Here is a tiny trained network, its code and every weight. The questions are about switching its units off for an input and a target symbol, where a switched-off unit gives its printed mean instead of its output.

import numpy as np


def w(rows, s, z=0):
    codes = np.array(rows[::2]) - 128.0
    scale = np.full(codes.shape[1], s)
    scale[-1] = z or s
    return codes * scale


def f(y):
    return np.maximum(y, 0)


def softmax(a):
    e = np.exp(a - a.max(-1, keepdims=True))
    return e / e.sum(-1, keepdims=True)


def log_softmax(a):
    a = a - a.max(-1, keepdims=True)
    return a - np.log(np.exp(a).sum(-1, keepdims=True))


def net(x, mask):
    ids = ['ΓΔΘΛΩαβημτφ'.index(c) for c in x.split()]
    T = len(ids)
    res = E[ids] + P[:T]
    u = 0
    for l in range(2):
        r = res
        for j in range(3):
            rows = slice(2 * j, 2 * j + 2)
            q, k, v = (r @ M[l][rows].T for M in (Q, K, V))
            z = softmax(np.where(np.tri(T) > 0, q @ k.T / 2**0.5, -1e9)) @ v
            o = O[l][rows]
            res = res + np.where(mask[u + j], z, o[:, -1]) @ o[:, :-1]
        u += 3
        y = f(res @ A[l][:, :-1].T + A[l][:, -1])
        res = res + np.where(mask[u : u + 8], y, B[l][:, -1]) @ B[l][:, :-1]
        u += 8
    return log_softmax(res[-1] @ U[:, :-1].T + U[:, -1])


Q, K, V, O, A, B = {}, {}, {}, {}, {}, {}
E = w([
[187,58,63],'Γ',
[162,76,64],'Δ',
[151,88,100],'Θ',
[124,162,156],'Λ',
[78,195,79],'Ω',
[168,1,184],'α',
[126,175,170],'β',
[106,143,197],'η',
[119,185,183],'μ',
[118,183,176],'τ',
[63,86,78],'φ',
],0.016)
P = w([
[224,136,2],'0',
[53,126,160],'1',
[214,156,38],'2',
[56,124,162],'3',
[211,163,78],'4',
[56,122,158],'5',
[210,172,103],'6',
[59,122,160],'7',
[213,178,127],'8',
[56,125,161],'9',
[214,186,150],'10',
[55,121,157],'11',
[212,195,170],'12',
],0.011)
Q[0] = w([
[165,84,146],'L0H1',
[189,139,115],'L0H1',
[222,116,189],'L0H2',
[132,251,109],'L0H2',
[121,134,165],'L0H3',
[170,102,138],'L0H3',
],0.016)
K[0] = w([
[142,91,147],'L0H1',
[141,115,90],'L0H1',
[208,123,207],'L0H2',
[100,245,114],'L0H2',
[101,84,102],'L0H3',
[126,133,38],'L0H3',
],0.012)
V[0] = w([
[164,28,165],'L0H1',
[74,184,116],'L0H1',
[67,2,66],'L0H2',
[130,130,122],'L0H2',
[82,59,126],'L0H3',
[79,116,109],'L0H3',
],0.0054)
O[0] = w([
[235,182,78,15],'L0H1',
[35,123,109,174],'L0H1',
[32,208,252,254],'L0H2',
[135,118,144,141],'L0H2',
[104,163,167,125],'L0H3',
[97,192,76,183],'L0H3',
],0.0039,0.00075)
A[0] = w([
[247,198,207,75],'L0N1',
[177,47,88,253],'L0N2',
[184,164,175,79],'L0N3',
[97,16,114,113],'L0N4',
[205,190,149,23],'L0N5',
[177,63,103,250],'L0N6',
[169,56,127,206],'L0N7',
[254,60,88,67],'L0N8',
],0.0081,0.0053)
B[0] = w([
[80,188,59,191],'L0N1',
[156,213,126,254],'L0N2',
[106,142,108,150],'L0N3',
[177,177,114,172],'L0N4',
[118,61,79,150],'L0N5',
[171,189,110,246],'L0N6',
[142,209,131,208],'L0N7',
[1,70,171,201],'L0N8',
],0.0094,0.0055)
Q[1] = w([
[108,91,112],'L1H1',
[164,71,163],'L1H1',
[211,221,173],'L1H2',
[176,108,183],'L1H2',
[232,2,197],'L1H3',
[155,153,89],'L1H3',
],0.0092)
K[1] = w([
[134,169,151],'L1H1',
[148,189,190],'L1H1',
[246,99,137],'L1H2',
[162,177,187],'L1H2',
[72,254,78],'L1H3',
[110,159,184],'L1H3',
],0.0088)
V[1] = w([
[164,186,214],'L1H1',
[140,148,164],'L1H1',
[167,138,159],'L1H2',
[104,109,2],'L1H2',
[134,129,140],'L1H3',
[103,175,92],'L1H3',
],0.007)
O[1] = w([
[124,154,171,167],'L1H1',
[110,174,154,133],'L1H1',
[108,135,121,124],'L1H2',
[138,254,213,216],'L1H2',
[124,134,132,130],'L1H3',
[172,197,244,253],'L1H3',
],0.0056,0.0028)
A[1] = w([
[172,81,216,220],'L1N1',
[93,119,181,92],'L1N2',
[199,95,33,136],'L1N3',
[47,10,199,24],'L1N4',
[222,164,149,48],'L1N5',
[191,184,109,2],'L1N6',
[112,91,187,129],'L1N7',
[127,162,240,63],'L1N8',
],0.012,0.0073)
B[1] = w([
[190,105,253,183],'L1N1',
[101,89,144,177],'L1N2',
[114,74,111,163],'L1N3',
[163,104,30,159],'L1N4',
[95,79,70,232],'L1N5',
[117,44,111,253],'L1N6',
[120,85,125,166],'L1N7',
[144,92,84,225],'L1N8',
],0.014,0.0056)
U = w([
[172,103,54,126],'Γ',
[165,196,115,232],'Δ',
[184,252,155,248],'Θ',
[116,141,149,118],'Λ',
[59,196,158,121],'Ω',
[199,144,133,108],'α',
[117,146,155,129],'β',
[121,66,119,12],'η',
[117,143,156,127],'μ',
[114,140,151,115],'τ',
[27,81,112,2],'φ',
],0.014,0.0077)

Each question gives the input, a string of symbols that net reads in full, and the target symbol t.
The units are the heads (2 rows each of Q, K, V and O) and the neurons (one row each of A and B). Each row of codes is followed by its name. A weight is (code - 128) times the scale printed after its matrix; where a second scale follows, it is the last column's (O, A, B and U).
mask holds one flag per unit, layer by layer, with each layer's heads first. A switched-off unit (its flag False) gives its mean, the last column of its rows in O or B, instead of its output. The means were averaged over made-up inputs and are rounded, as every weight is.
A unit's drop is (log p(t) with every unit on - log p(t) with that unit switched off) / (log p(t) with every unit on - log p(t) with every unit switched off).
The circuit of an input: a set's keep is (log p(t) with only the set's units on - log p(t) with every unit switched off) / (log p(t) with every unit on - log p(t) with every unit switched off). Starting from the 12 units with the biggest drops (on a tie, the unit counted first), units are removed one at a time, each time the one whose removal leaves the highest keep (on an exact tie, the one counted first), for as long as the keep stays at least 0.8.
units of the circuit, in order: the units of the circuit, biggest drop first
unit that matters most: the unit with the biggest drop
k most important neurons: the k neurons with the biggest drops, biggest first
k most important neurons of layer l: the k neurons of layer l with the biggest drops, biggest first
which heads matter: for each layer, one digit per head in row order, 1 if its drop is at least 0.15 and else 0, layers parted by /
drop when u is switched off: that unit's drop, to one decimal
input φ φ Θ φ φ Ω Γ Θ Λ, target Γ: most important neuron of layer 1 => (L1N6)
input Γ φ τ α Γ μ φ Ω μ Γ Λ, target Γ: units of the circuit, in order => (L0H2, L1N6)
input μ Ω μ μ α η α φ Γ φ φ, target Θ: units of the circuit, in order => (L1N6, L1N5)
input Ω Ω μ φ Λ Γ α φ η, target Γ: units of the circuit, in order => (L0H2, L1N5)
input μ Θ α Λ Ω, target Γ: 2 most important neurons => (L0N8, L1N3)
input φ φ η Γ Δ Λ α φ Ω, target Γ: units of the circuit, in order => (L0H2, L1N6)
input μ μ η, target Γ: units of the circuit, in order => (L1N5, L0H2)
input α η Ω Ω φ β φ Δ μ, target Γ: 2 most important neurons of layer 0 => (L0N8, L0N5)
input α φ Θ φ φ μ β, target Γ: units of the circuit, in order => (L0H2, L1N5)
input φ Λ Δ Ω φ Θ, target Θ: units of the circuit, in order => (L1N6, L0N8, L1N5)
input η φ α Γ Γ φ Γ α α, target Θ: 3 most important neurons of layer 0 => (L0N8, L0N1, L0N3)
input φ Θ φ φ τ α φ Δ, target Θ: which heads matter => 010 / 000
input η α η η, target η: 3 most important neurons => (L0N2, L0N6, L1N4)
input φ φ μ α Δ η, target η: 4 most important neurons => (L1N8, L0N2, L0N6, L1N4)
input τ φ Θ Θ Δ μ α Δ α μ η α, target α: most important neuron => (L1N1)
input Ω η Ω Ω Δ Ω Θ Γ η Θ Ω Γ μ, target Γ: 2 most important neurons => (L0N8, L1N6)
input τ φ β, target Γ: 2 most important neurons => (L1N6, L1N5)
input β η η φ φ φ φ Λ μ φ Δ μ τ, target Γ: 2 most important neurons => (L0N8, L1N6)
input Ω Ω Ω φ η φ Δ Θ, target Θ: drop when L0H2 is switched off => 0.2
input φ τ Ω φ η Δ φ, target Θ: unit that matters most => L0H2
input τ α Θ φ φ φ α Γ τ α, target α: drop when L1N1 is switched off => 0.5
